Questions about the grid below. Indices start at 1.
1) Which number is the entry in row 1 and column 2?
2) Which number is the entry at row 2, column 2?
3) Which number is the entry directly above the largest entry?
4) Which number is the top-right entry?
5) Which number is the bottom-right entry?
6) Which number is the entry in row 1 and column 1?
7) Which number is the entry in the bottom-left corner?
8) Which number is the entry directly below 150?
133	135	109	141	118	125	123	119	131	115	112	131	134	124	121
133	135	127	121	147	125	117	130	129	114	111	131	133	124	121
134	135	126	125	129	135	121	131	130	114	111	131	133	124	121
138	135	131	121	128	128	129	131	131	115	113	130	134	124	122
137	137	129	128	137	123	136	132	131	116	113	132	134	124	122
137	139	123	125	136	114	112	126	131	116	114	132	134	124	122
138	133	127	131	129	127	129	127	131	116	115	132	135	124	122
138	136	134	126	126	131	128	129	128	114	110	129	132	125	121
135	133	114	129	120	124	116	118	131	117	116	132	135	124	123
135	140	126	131	128	128	128	127	131	117	116	132	135	124	123
141	135	131	125	128	128	128	130	131	116	114	132	134	124	122
141	134	105	107	142	144	141	142	129	114	110	130	133	124	121
136	137	127	147	132	116	150	139	129	114	110	130	133	124	121
138	137	130	125	128	128	128	130	131	117	115	132	135	124	122
134	134	131	138	107	138	138	134	130	115	112	131	134	124	121
1) 135
2) 135
3) 141
4) 121
5) 121
6) 133
7) 134
8) 128

B =
[[129 143 120 144]
 [149 121 112 125]
 [131 129 136 128]
 [133 127 130 126]
 [147 133 118 135]
 [137 140 112 143]
 [137 130 129 128]
 [124 149 128 147]
 [125 152 125 150]
 [131 112 116 116]
 [134 145 120 151]
 [139 135 112 137]]
Rows and columns are numbered from 1.
The entry at row 3, column 1 -> 131
The entry in the top-right corner: 144
The entry in row 2 and column 1?
A: 149
The bottom-left entry: 139
The entry directly below 145 -> 135
The entry in row 3 and column 3?
A: 136
The top-left entry -> 129
The entry in the bottom-right corner: 137
The entry in row 1 and column 3 -> 120
The entry just right of the largest entry: 125
The entry directly below the largest entry?
A: 112
The entry just right of 140: 112
The entry at row 1, column 2: 143
The entry directly above the largest entry: 149
The entry just right of 134?
A: 145
The entry directly above 151 -> 116
